Each row has a class, written as a number after it.
[ 0.58  1.73 -3.31 -3.54 -3.77  1.23  2.06  3.55  0.91  2.04 -0.56  1.70
  0.31  0.73 -1.59 -6.50 -2.75  2.47 -0.34  6.62 -4.98  2.40  4.84 -0.16
 -1.88  0.96  4.81 -1.07  4.12  6.23  0.05 -2.87 -4.13  2.74 -0.05 -4.40
 -3.62  2.04] : 1
[ 0.00  0.12  0.88  0.46 -1.23 -0.08 -1.70 -0.22 -0.99  0.11  0.47 -2.39
 -0.29 -2.26  1.52 -0.03 -2.47  1.42  0.13  4.36  0.86 -0.32 -1.89 -1.25
 -2.52  0.60 -0.70 -0.76 -1.32 -2.61 -0.33  2.39 -1.47  0.58 -1.47 -1.09
  4.13  0.26] : 1
[ 0.19 -0.25  0.31  0.45  0.62  0.02 -4.49 -0.05 -0.75 -0.27 -0.01 -1.05
  0.20 -2.71  1.49  1.17 -1.15  1.11 -0.10  1.98  0.36 -0.06 -0.07 -1.13
 -1.48  0.87 -1.30 -0.41 -2.05 -2.95 -0.49  0.22 -0.42  0.68 -0.87 -0.91
  4.75  0.62] : 1
[ 0.17 -0.36  1.03 -0.24 -1.10  0.54  2.02 -0.99  0.01  0.47 -0.68 -2.87
  0.64  0.62 -0.19 -0.48 -0.87  0.83 -0.40  1.63 -0.39 -0.31 -2.08 -0.17
  0.23 -1.41  0.81 -1.13  3.29 -1.44  0.86  3.77 -1.72 -2.13  0.72 -0.66
 -2.05 -1.55] : 0
[-0.61  0.62 -0.54 -0.82 -0.11 -0.40  2.61  1.24 -0.18 -0.70 -0.33 -2.01
 -0.95 -0.75  1.01 -0.80 -0.58 -0.32 -0.11  5.51 -2.44  0.22  2.14  0.03
  0.71 -1.05 -0.55 -0.13  0.80  2.24 -0.42  0.64 -2.19 -0.62 -0.22 -0.58
 -2.72 -1.55] : 1
[-0.44  0.34  0.92 -0.87 -1.37  1.40 -0.01 -0.58 -0.21  0.34 -0.75 -3.42
  0.79  1.75 -0.43 -0.51 -1.48  0.95 -0.65  0.64  0.43 -0.33 -0.81 -1.35
 -0.73 -0.02  1.79 -0.99  3.13 -0.65  0.42  6.17 -2.61 -0.89 -0.85 -0.60
 -1.78 -0.12] : 0
[-0.43  0.76  1.03 -1.97 -2.23  2.12  2.95 -1.43 -0.71  1.10  1.04 -0.04
  1.42  2.93 -3.80 -4.69 -1.62  2.54 -1.04  1.62 -0.31 -0.58 -0.81 -2.05
 -2.47 -0.18  3.98 -1.66  5.62 -1.29  1.02  5.06 -2.82 -0.90 -0.73 -2.83
 -5.60 -1.00] : 0
[-0.88 -0.27  1.68 -0.16 -0.14  1.03  1.13 -1.34 -1.01  0.32  0.07 -3.30
  2.27  1.38 -0.91  1.19  0.13  1.12 -0.16  0.47  1.91 -1.44 -3.94 -1.66
 -0.52 -1.02  1.28 -1.42  3.84 -4.02  0.46  7.25 -1.71 -3.19 -0.21 -0.49
  0.79 -1.57] : 0
[-0.68 -0.04  0.08 -0.72 -1.33  1.12  2.58 -0.75 -0.29  0.75 -0.60 -0.77
  1.77  1.53 -1.30 -2.50 -1.42  1.90 -0.48 -0.58 -0.48 -0.35 -0.45 -2.08
 -0.79 -0.09  1.95 -0.75  3.17 -0.11  0.98  2.31 -1.97 -1.13 -0.85 -1.47
 -5.32  0.42] : 0
[-0.11  1.15 -0.12 -0.55 -1.05  0.65 -3.05  0.04 -1.04 -0.27  0.57 -0.86
 -0.58 -3.36  1.70  0.09 -2.14  1.26 -0.19  4.62 -0.40  0.53  1.93 -1.00
 -3.13  1.54 -0.89 -0.58 -2.36 -2.24 -0.29 -1.28 -1.15  2.13 -0.84 -1.83
  3.73  1.49] : 1
[-0.50  0.70  0.89 -1.19 -0.85  1.11  2.96  0.39  0.58 -0.91  0.25 -3.76
  1.27  4.45 -1.58 -1.11 -0.81  0.57 -0.16  2.27  0.02 -0.55 -2.83 -0.68
  0.15 -1.94  2.40 -0.94  4.45 -0.72  0.08  6.27 -3.15 -2.71  0.18 -1.01
 -2.27 -0.50] : 0
[-0.79  0.04  2.34  0.47 -0.75  1.05  2.84 -0.91 -0.91  0.60 -0.16 -3.89
  1.77  1.07 -0.54 -0.69 -1.26 -0.09 -0.08  2.85 -0.22 -1.37 -3.47 -0.52
 -1.10 -1.23  1.55 -1.09  3.24 -2.99 -0.04  4.72 -2.27 -2.31 -0.60 -1.41
 -1.68 -1.41] : 0
